Below is a small trained network, with its code and all its weights. Each question gives an input and a class and asks what happens when units are switched off, that is, made to give their printed mean instead of their output.

import numpy as np


def w(rows, s, z=0):
    codes = np.array(rows[::2]) - 128.0
    scale = np.full(codes.shape[1], s)
    scale[-1] = z or s
    return codes * scale


def f(y):
    return np.maximum(y, 0)


def log_softmax(a):
    a = a - a.max(-1, keepdims=True)
    return a - np.log(np.exp(a).sum(-1, keepdims=True))


def net(x, mask):
    res = np.array(x, float).reshape(1, 7) / 4 @ E
    y = f(res @ A[0][:, :-1].T + A[0][:, -1])
    res = res + np.where(mask, y, B[0][:, -1]) @ B[0][:, :-1]
    return log_softmax(res[-1] @ U[:, :-1].T + U[:, -1])


A, B = {}, {}
E = w([
[112,128,133,122,129,126,130],'x0',
[128,130,89,132,199,175,182],'x1',
[141,81,13,28,116,100,108],'x2',
[131,185,101,95,98,65,250],'x3',
[103,28,117,189,88,132,178],'x4',
[131,131,124,133,126,129,127],'x5',
[133,129,124,132,125,126,131],'x6',
],0.011)
A[0] = w([
[139,194,159,71,144,146,115,87],'neuron 0',
[85,24,119,187,74,155,192,26],'neuron 1',
[124,163,145,98,180,94,98,11],'neuron 2',
[132,129,176,128,33,39,93,174],'neuron 3',
[137,175,238,202,152,145,169,25],'neuron 4',
[151,196,122,116,177,123,82,29],'neuron 5',
[157,176,144,96,83,63,255,117],'neuron 6',
[131,137,129,98,137,64,183,31],'neuron 7',
[151,115,102,154,240,172,207,187],'neuron 8',
],0.01,0.011)
B[0] = w([
[121,129,131,208,116,33,164,170],'neuron 0',
[204,177,181,139,144,19,138,184],'neuron 1',
[184,129,129,134,129,86,150,136],'neuron 2',
[138,150,136,109,84,213,197,221],'neuron 3',
[151,53,10,49,180,128,150,193],'neuron 4',
[213,151,158,139,143,71,125,152],'neuron 5',
[112,86,152,153,152,146,38,247],'neuron 6',
[154,121,159,88,153,131,94,153],'neuron 7',
[132,162,163,113,73,190,160,240],'neuron 8',
],0.012)
U = w([
[131,81,8,2,161,100,169,58],'0',
[149,210,160,171,131,18,165,43],'1',
[78,171,120,143,129,159,148,247],'2',
[112,210,154,96,87,225,187,36],'3',
[97,79,194,177,195,184,18,64],'4',
[59,172,109,140,137,130,161,241],'5',
[69,171,118,139,132,143,153,213],'6',
],0.0098,0.011)

Each question gives the input, the list of numbers given to net, and the class t.
The units are the neurons (one row each of A and B). Each row of codes is followed by its name. A weight is (code - 128) times the scale printed after its matrix; where a second scale follows, it is the last column's (A, B and U).
mask holds one flag per neuron, in row order. A switched-off neuron (its flag False) gives its mean, the last column of its row in B, instead of its output. The means were averaged over made-up inputs and are rounded, as every weight is.
A unit's drop is (log p(t) with every unit on - log p(t) with that unit switched off) / (log p(t) with every unit on - log p(t) with every unit switched off).
The circuit of an input: a set's keep is (log p(t) with only the set's units on - log p(t) with every unit switched off) / (log p(t) with every unit on - log p(t) with every unit switched off). Starting from all 9 units, units are removed one at a time, each time the one whose removal leaves the highest keep (on an exact tie, the one counted first), for as long as the keep stays at least 0.8.
circuit, biggest first: the units of the circuit, biggest drop first
most important unit: the unit with the biggest drop
k most important neurons: the k neurons with the biggest drops, biggest first
drop when u is switched off: that unit's drop, to one decimal
input [-6,-8,4,3,-3,6,6], class 3: 2 most important neurons	[neuron 3; neuron 4]
input [-6,8,7,-2,5,-5,0], class 3: circuit, biggest first	[neuron 8]
input [-4,-4,5,6,-4,7,6], class 2: circuit, biggest first	[neuron 4; neuron 6]
input [-7,5,4,5,-5,-7,1], class 2: circuit, biggest first	[neuron 4; neuron 6]
input [-2,-1,6,4,-7,-1,-6], class 1: circuit, biggest first	[neuron 4; neuron 0]
input [-1,5,4,-6,7,-1,-6], class 1: 2 most important neurons	[neuron 1; neuron 6]
input [-8,-1,-8,-6,7,-2,1], class 0: 2 most important neurons	[neuron 4; neuron 6]
input [-3,4,5,5,-7,-4,-2], class 1: circuit, biggest first	[neuron 0; neuron 4]
input [6,4,7,8,3,-3,8], class 4: circuit, biggest first	[neuron 6; neuron 4]
input [-4,-6,6,3,4,8,-6], class 2: 2 most important neurons	[neuron 4; neuron 8]
input [6,8,6,6,-1,-1,-8], class 3: 2 most important neurons	[neuron 8; neuron 4]
input [2,3,2,-5,5,-5,-7], class 5: 2 most important neurons	[neuron 6; neuron 3]
input [-5,-8,-6,2,-5,-4,2], class 3: 2 most important neurons	[neuron 3; neuron 1]
input [6,-8,-3,7,4,-1,4], class 3: 2 most important neurons	[neuron 3; neuron 0]
input [-6,0,-2,-5,4,-7,-2], class 2: circuit, biggest first	[neuron 6]
input [6,2,-4,6,2,0,-6], class 4: 2 most important neurons	[neuron 6; neuron 3]
input [3,8,7,-8,7,7,0], class 3: 4 most important neurons	[neuron 8; neuron 6; neuron 4; neuron 0]
input [-5,5,-7,-4,8,-2,5], class 1: 2 most important neurons	[neuron 1; neuron 3]
input [-6,-6,-7,-2,8,-7,-8], class 1: 2 most important neurons	[neuron 1; neuron 8]
input [-3,-6,7,-6,-8,-8,3], class 1: most important unit	neuron 4
input [-6,-8,-8,-3,-4,4,-2], class 0: 2 most important neurons	[neuron 4; neuron 8]
input [-2,5,-1,0,8,0,-7], class 1: 2 most important neurons	[neuron 1; neuron 3]
input [5,0,0,7,-6,2,3], class 4: 3 most important neurons	[neuron 6; neuron 1; neuron 7]
input [-6,5,-7,1,8,-2,6], class 1: drop when neuron 1 is switched off	2.6
input [5,4,-8,6,5,-2,6], class 0: drop when neuron 4 is switched off	1.5
input [-8,4,2,1,-8,7,-8], class 1: drop when neuron 5 is switched off	0.1
input [-2,3,-8,-2,-7,8,4], class 0: drop when neuron 4 is switched off	1.2
input [-8,4,-5,-5,2,6,-7], class 6: circuit, biggest first	[neuron 6]
